Each row has a class, written after it.
[ -6  16  -2 -34  29  22 -12  36  -4  26  12  -9  13   9 -10 -11   5  38
  10 -13   2  -7   0 -22  20  29 -34  35  37   4  61  10  15  -3 -37 -15
  -7  -6]
Q886
[  1 -16 -12  37  -8   7  12  -4   6 -47 -55 -20 -26  -2  26  53  42  16
   4 -30   7   8  16   6   5  39 -35   5 -27 -17   3 -18  35  17 -26  10
  17   1]
Q360
[  2  40  -4 -24 -53  22 -46  10  37  45 -31   6  44 -26  36 -29  12   5
  -3  70  -1  29   1   6  50 -28  14  13  55  32 -67 -22 -16 -44  60  25
  57  -9]
Q387
[  8 -27   7 -57  11   8  -5  13 -20  24  11  22  36   5  14  -9  -3  19
  -3 -21 -26  -2  -8   7   7  45 -26  30  55  21  46  19  15   4 -36  -7
  -9 -11]
Q709
[ -5  19  -6 -12  -5  24  22 -48  20 -16 -27 -22  -9  -8  29  -7  27  -3
 -10 -55  25  47  35  37  32  11   1 -47  38  24  10  -6 -44 -32 -18  33
  30 -24]
Q14
[  39  -43  -18    7  -21  -13   16    8    1 -106  -70    9  -78   19
   30   69   46   -2    9  -59   15   29   27   29   -1   71  -66   23
  -63  -27   21  -25   46    0  -63  -34   37   19]
Q360
[  3 -29  23 -59  46  -7  -7  13  -8  23  29 -25  62  12  17   4  51  10
 -12 -37 -37  28   7  21  31  30 -37   7  24   9  22  -9   8   4 -40 -46
  -6  10]
Q121
[-29   1   6 -66 -20  54  15 -24  43 -49 -52  21 -24  13  80   9  92  -3
  40  -3  54 -60  47   8  15  18 -31 -10  23  11  -4  -4  -4 -39  31  34
  74 -36]
Q360
[-17 -14  -1  13  -7  -9  26   2 -45  15 -32  12 -10 -21 -10  33 -19  62
  -2 -13 -38  17 -33 -18   1 -11  11  -6  -1 -20  25  10  42  26 -48   8
 -39   3]
Q709
[-16  -5  37  25  19  -6 -23  38 -40   4 -19 -13  10  35  20  19  22  -7
  38  54  24 -40   8  -1 -13  -6 -22  39 -23 -35 -67  22   6  36 -64 -52
  24   8]
Q886
[  2  -8  15 -48  19   4  -2  36 -55  43  30 -26  33   5  10  -8  28  30
  22 -12 -35 -12  -3   1  20  21   4  -6  51   3  51  19  -3  11 -13   4
  -8  -3]
Q824
[ 14 -28  19  11 -18  -7  26  -4 -34  -7 -30   9 -72  -4  19  40  21  12
   5 -50   7  -1  19 -27  -3  43 -16 -15 -24  -5  29 -29   1  -7 -20  24
  16   9]
Q824
[-25   8  22  19  -3   0 -28  13 -14  32 -16  20  29   8  15  19  17   6
  -9  23  -8 -22  19  10  -4 -44  17   1 -24 -25 -23  20  24  12 -10 -11
   2   7]
Q283
[ -1 -15   6 -25 -19  -7  25 -31 -29 -13 -13 -10 -32 -12  25  19  46  24
  -1 -35  -2  13  -7  10  27  16 -30 -36 -13  -5 -23 -24   1 -18 -11  -6
  -6   8]
Q121
[-16  14  14  27 -24   2 -36  32  -7 -13 -22  20  54  25  44   9  12  13
   2  28  19 -23  27  40   7   7 -12  15   0  -9 -12  12  13   9   1 -17
  12 -24]
Q360
[-19   6  -5  22 -40 -19   0  -6 -13 -10 -60  18  -1 -29  17  28  25  36
 -10 -10   5  13  -1 -10  19  -1   5 -19 -18 -44  23 -10  37   7 -45   7
  20   1]
Q387
[ -5  11  17  14 -25  -6 -48  15 -14 -34 -27  24  42  25  40   4  11   9
   2  28  29 -25  33  35  11  17 -15   6   6  -2 -11  18   9  -9  12   3
   5 -14]
Q360
[ 12 -21  12 -21  16   6   3  29 -52  48  26 -25  38   9  26   0  23  34
  18 -37 -25  -4   8   9  17  44 -31  -9  45   3  64  11   2  10 -27  -2
 -12  -6]
Q824
[ 21   8   7  89  22 -35  21 -56 -52  10 -11 -16   3   2 -16  11 -12  57
  16  14  29   8 -14 -20  -9  -6 -35 -80 -79  31  -3 -13 -30 -13 -54  16
 -54  15]
Q434
[-11  63 -19  67 -23  50 -45  23   2 -20 -22 -58  48  34  28  43  -6  -4
  41  55   7  17  15  46  56 -31   5 -10 -16 -50   2  36   5 -14  41  31
 -12 -16]
Q14
[  3 -13   9  17 -13  -2   7 -11 -38  -2 -31   3 -37  -6  20  39  25  26
  -3 -24   3   4   9 -18   9  44 -10 -12 -31  -2   2 -21   7   4 -44   0
 -23  12]
Q795
[-19 -42  16  14  33 -17  47 -49  -2  34 -14  -1  -1 -13  23  24  16  57
   2 -69 -18  60  17  -6  -6  25  -7 -43  35  36  19   9 -29  -5 -55  11
 -19  -6]
Q14
[-28  41  20  42 -17  15 -22  -1 -32  35 -14   9  28  24  21  29  -6   6
 -27  26  30 -33  18  30   4 -15  -3  17 -32 -32 -45  -3 -13   6 -17 -29
 -16 -13]
Q283
[-16 -19   6  20 -11   2  37 -30  13  -8 -59  21 -43 -18 -11  31  18  33
  -8 -41  16  22   2 -32   4  -2 -12 -32  -3  -3  -1 -36  -9 -20 -36  18
 -12  13]
Q886
[-12  43  16  19 -31  -1 -28  23 -16  52 -15  21  17  16  35  -1  21  25
   5  36  18  -7  26   8   4  -9   0  15   5  12 -43  -6 -32 -16 -28 -22
  23 -15]
Q886
[ 17 -25  11  37  35  -7  48 -65  55 -69 -47   1 -46 -10 -24  13 -39 -11
   5 -69 -21  -1   6 -11  10  13 -20 -30 -70  32  14  10  39  45 -18 -23
  15  27]
Q283
[ 20  16   6 -57  66 -10 -16  25  -7  12   5 -58  58   2  16 -20  23  48
   2 -15 -11  25  26  -4  48  70 -54  -7  88  62  16  -5 -36 -40 -52  17
 -11   9]
Q886
[-29  34   1 -23  58  32   7  11  18  50   0  -8  33  -4 -20  -5 -32  26
   9   4 -20 -27  -2 -47  15   0  27  40  23   8  59   6  27  55 -50  -8
   8 -11]
Q795
[ 21  -6 -10  22 -41 -13   1 -23   9 -15 -21  19 -20 -27   4  36   5   6
 -46 -40  -5  26 -11  16  16  35  40  27  51  -3 -61 -11 -26  -4 -76 -20
 -19   5]
Q283
[-12 -16  -5  28   9  -1  52 -40   9 -28 -31  -6 -30 -24   2  33  26  26
 -19 -77  26  25   0  -4  15  52 -14 -22  -2  27 -12 -30   0  11 -49  16
  -1  -6]
Q88
[-37  30  18  46  -6  -9 -11  18 -40  54   2   0  66   9  -5  31  -5  25
  13  40 -21 -63  15  -8 -21 -34  36 -31 -27 -45 -15   2   4  28  33  24
 -22  -1]
Q824
[-22 -29   6  -8   4  28 -13   5  10 -24 -26  21 -45 -12  -8  56  50  11
  12 -15  -7  25  14 -29  29   2  -9  64  37 -33   4 -19  11 -23 -23   7
   4  10]
Q144
[ -3   5  31  29 -19 -15 -22  -9 -51  20  19  25  32  15  24  -6  -8   7
   0  10  25 -29  27  32 -12 -12 -20  10 -16 -26 -51  14   0   7 -18 -32
  -5 -12]
Q121
[  0 -33  10  16 -12  22   8  13 -58  18 -26 -33   6  -2  10  64  56  26
   2 -42 -53  26  20  21  32  29 -34  -9   7 -30 -11 -27   1  10  17  20
 -13  23]
Q824
[-22  14  42  -1 -24   6 -11  24 -93  21  -3  13   9  18  52 -26  -8  29
  11  17  18 -36  32  37  10 -20 -18 -24 -29   5 -36  17 -16   3 -10 -36
 -17 -23]
Q795
[-33  29  62  -7  58  -6 -17 -16  27  -6  46  31  38  33   0 -28 -32  27
   1  15  37 -48  14   8 -20  28 -22  -4 -46  70 -68 -18 -38 -25  -9 -83
  -8 -15]
Q14
[-11 -23  -7 -22 -22  16  16 -30   9 -16 -22  16 -52 -19  17  29  25  17
 -19 -76   7  28  11 -12  24  13  -5   3  11  21  -8 -26  -4 -35 -18  32
  -9  -5]
Q88
[ -4  16  16  33 -39  -4 -17  24 -28  13 -13  22  38  30  26  26 -19  -6
  18  33   8 -36  16  24   1  -7  12 -18 -15 -32 -13   1 -10   3  28   0
   0  -5]
Q824
[ 10 -17   8  14 -11   2   2 -26 -26 -24 -22  -4 -48   6   6  22  24  -2
   3 -38  27  12  -3   4  15 -21 -13 -15 -52   5 -13 -20 -10 -20 -72   1
 -14  10]
Q88
[  0 -16  16 -57  37  12  -7   8 -29  18  17 -11  14  -2 -15 -13  21  31
   8 -27   3 -12  -7 -15  25  30 -18  24  50  35  20  17  -4  -3 -40  14
 -17   0]
Q88
[ -9  14  -2 -73  55  42 -35  30 -21 -26  17   3  12  17 -29   1   9  57
  45 -28 -37  -5  27   5  39  22 -28  48  52  -5  81  54  34 -13 -33   5
   3   4]
Q14
[-14  -9  24  -3  -6  -8 -24   8  10   4 -21  68  -3  10  -6  16 -12  -9
   3  50 -19  -4  12 -19 -23 -48  45  24 -24  13 -35  -3   7 -13   2  19
  20  10]
Q709
[-17  29  14  -8  16 -26 -51  12  -5  13  -4  22  35  41  20  50   0 -18
 -12  49   2 -27  28  -7 -24   4 -11  58 -72 -17 -78 -21  -5   7 -30 -52
  28  16]
Q434
[-31 -16  29 -64  67  32 -22   2 -10  -6  27   8  29  14  -3 -13  10   5
  10   0 -12 -36  -7 -14   8  27 -28  65  19  14  18  19  52  28 -32 -28
  16  -5]
Q709
[-20  13  28  44 -52 -12 -70  44 -18  29  18  29  44  16  44   5 -32 -20
 -32  18  -3  -2 -10  25  19   1  21  18 -15 -13 -27 -17  28  13  21 -46
  -1  -8]
Q824
[  2  -9  -6  -3 -10  25  31 -17 -15 -44 -42  -6 -45   1   8  29  26  23
  23 -39  34   6   0   7  34   2 -27 -22 -17   2   2 -10   0 -21 -41  19
  -3  -1]
Q88
[ -6  -8  33  37 -22 -21 -22  39 -32  33  -3   0  61  20  52  21 -18  -7
  11  17 -21 -17  14  33  -4   2  -1   4  -9 -23 -54  11  17  44   1 -50
  15  -2]
Q824
[  1 -17   3 -26  28   2 -14  27 -27  19  32  -7  14   2   4  -6  35  25
  20  -8 -24  31  15  14  28  47 -35  50  70  21  32  18 -14  -2 -18 -19
  -3 -10]
Q144
[ 10 -32  12 -73  29  17  -3  17 -19  34  17   3  28  20  24  -1  29  14
  28  -5 -23 -15  -3  -5  20  50 -27  19  42  29  35   9 -12   5 -49 -29
 -13   3]
Q795
[-36  -6   6  51 -74 -33 -38   3 -92  52 -31  -7  35 -33  80 -33  47  30
 -31  -6 -57  55  32  86  18 -68   7 -54  13  22 -92  16   8  30  22  17
  25 -15]
Q360
[-23  31  34  45 -10  14 -24 -14   7  54   8   4  64  27  24   6 -18 -34
 -21  46  20 -58  18  33 -16 -15   6  28 -31  -8 -97   9 -23  34  27 -50
   2 -17]
Q283
[-10 -15  12  38 -15   0  -3 -16 -47 -27 -26  -8 -53 -25  -1  25  31  25
   1 -39  -3  22  16  -6  36   0 -17   4   9 -17   8 -10 -10  -9 -46  15
 -21  -2]
Q144
[ 20 -26  14 -55  21   1 -23  26 -12   9  22   1  37  19  28 -11  -4   9
   1 -35 -19  17   9   2  22  34 -43  40  19  24  47  35  12   5 -33 -49
   0  -6]
Q434
[  8 -31  12 -36  31 -12 -16   8 -12  28  21 -21  62   7  19 -10  -6   2
 -16 -30 -22  17  -2  -7  20  30 -26   7  29  24  38  25  -7  12 -31 -15
 -22  -2]
Q434
[-32  37  24  25  21 -19 -24   8 -34  23 -13  41  44  18  11  33   8  51
   2  69  28 -19   6 -16 -16  36  15  27  -1   1  -7   9  24   7 -31   6
   0 -10]
Q709
[ 13 -14 -11  19 -25   2 -36  21  -4  36  41  10  31   7  39 -32   9  -9
  23  -9 -11  29  -9  38  21   4 -32  28  26   4  58  34  29  15 -19 -63
   4 -25]
Q144
[ -3 -20 -57  83  -7 -20  44 -71  87 -75   2  -1 -28  10  77  52  -1 -13
  -2 -40  61  32 -15   3  -7 114 -16 -19   7  30   7 -36 -15 -19 -26  29
 -14 -37]
Q360
[ 17 -29  -2 -41  18   6   9  11  -8  46   9   2  23 -11   1   4  33  30
 -10 -44  22  18  -7  -9   4  45 -23  22  69  28  27  -5  -5 -13 -68   7
 -10  -6]
Q88
[-31   6 -16  48  -8  -1  37   0 -24  -2 -37 -12 -36   1  14  58  40  43
  -7 -31   8  33   5  -3  13  43 -22  -6 -10 -25   0 -29  -7  10 -52   2
 -10  -6]
Q886
[  17  -23    9 -105   53  -10    6   -1  -29  -23    9   -9    4    2
  -25  -42   21   53   34   21   18    7  -54   -9   37   64  -58  -10
   92   58  -15    3  -13  -36  -38  -27  -20   32]
Q886
[ -8 -37  18  14 -26   5  23 -10   7 -35 -36  16 -55   8   0  50  39 -17
  15 -38 -23  13  10   6  16   3 -20  19 -56 -25   8 -13  -3  20  -2 -54
   4   6]
Q144
[ 11 -33  20 -27   4  13  -9  50 -65  37  33  19  13   5  11 -28  15  38
  15  -3   5  23 -12  21  26  15 -31  38  79  -3  39  31  14   2 -46 -19
   1 -15]
Q121
[-29  17  19  20 -16 -10 -28   4 -30   6   0  30  14  10  12  -2  -3   4
   7  32  16  -6  21  27   6 -21 -12  27   0 -16 -38   4  -7   2   4 -41
   5 -13]
Q144
[  1 -41  14  31  -5 -18  20 -31 -53  22 -20  21 -46  -8  19  14   9  18
 -16 -42   0  24  10  -4  -9  25 -26 -29 -34  24 -13 -38 -14   8 -68  -4
 -17  13]
Q795
[-18  -7 -21 -24   0  -3  15 -40  -8 -28 -10   1 -45 -20  -4  20  32  27
   3 -40  -2  30  -5  -6  29  16 -29 -12  10  -8  34 -21  14 -27  -3   3
 -22   6]
Q144
[ -9  23   2  23 -33  12 -15  20 -41  39 -14   9  18  26  40  18  16  -9
   8  47  11 -28  26  47   1 -28   4   5   2 -25 -50  18 -32  -2 -11   4
  14 -16]
Q283
[-18  41   9   2 -10 -16 -17  -5  -8  -1   0  38  16  23   5 -14 -25  16
  22  32  22 -16  12  32 -18 -22  14 -19 -34   0 -22  26   2  -1  -6 -40
  22  -9]
Q14
[ 21 -24  26 -17  37  19 -24  14   1  41  49  13   7   0  -7 -14   9  35
  29  -4  -3   0  -9 -37   2  14 -25  71  25  13  39  29  55   8 -31 -39
   5   3]
Q121
[ 18 -70  37  -6   0   8 -18  -7  22 -15 -32  37  24  12  16  15   0 -51
 -21 -25   1  17  45  15  -3 -10 -27 -13 -16  14 -38 -37 -11 -25  -2  -7
  -3  28]
Q795
[-39  69  23  15 -25  14 -16  35 -23  47  -7  29  22  10  49 -21 -19  33
  -1   6  29 -15  57  42 -10  -9  11  30  12  -1 -28  33  -5  16 -14 -39
  61 -55]
Q14
[-35 -20 -30  22 -41  21  31  30  10 -29 -17  58 -67  16  19  13 -47   1
   8 -19  -6 -20   2  28 -30 -47 -29  11 -59 -11 -23 -44   2  -7   5 -11
  17 -26]
Q360
[-13   8 -33 -34  46 -41 -16  33   9 -43  49  14  10 -12 -11   9  11  86
   6 -36 -34  46   1 -16  -1  42   7  33  35   5  29  26  73 -21 -52 -47
 -40  15]
Q886
[  9   9   4 -66  21  23 -12  21   0  -9   2 -18  42   5  -6 -23  24  40
  26 -19  -8  -8  -6  -6  50  18  -2  12  86   1  68  45  -2 -11 -53 -15
 -24  -5]
Q886
[  0 -31  12 -83  -1  16  -4  27 -54  19  13 -12  13  -1  27 -16  37  22
  -1 -33 -47   9 -16  15  28  26 -24   7  35  14  65  31  25   5 -13  -7
 -16 -11]
Q709
[-10  18  23 -62 -65  10 -69  38 -47  16  -8  51 -11  21  40  -7  -6 -13
 -12  11  31 -34  29  30   2 -46  15  17  28 -33 -35   0 -52 -74 -56  -4
   7 -18]
Q14
[ -5  11  -6  54  16 -37  26 -80  -3 -24  -5 -29 -16 -16   8   0  10  10
   2 -49 -10  35  18  12  20  36 -22 -33 -29  29   8   0  -5  30 -15 -18
  -5  -4]
Q144
[ -8 -42  -1  32 -24 -13  53   6 -70 -11 -57 -17 -37  -6   1  65  21  21
  16 -25 -17   2   2  -1   4  53 -35 -63 -14 -42  17 -17  11  26  51  68
  -9  24]
Q824
[-26  33  24  45 -17   5 -35  17 -11  26  -9  52  41  32   6  25  -6  30
  24  32  -8 -10  51  32 -14 -38  26   6 -27 -12 -21  28 -22  -9   0 -12
   7 -12]
Q14
[-24  19  21  -8 -31  -3 -50  13 -11  24 -17  14  57   0  41 -12   4 -10
 -10  38   7 -26  35  13  17 -13  -2  18   9 -17 -41   3  -9 -10  14   7
  34 -17]
Q387
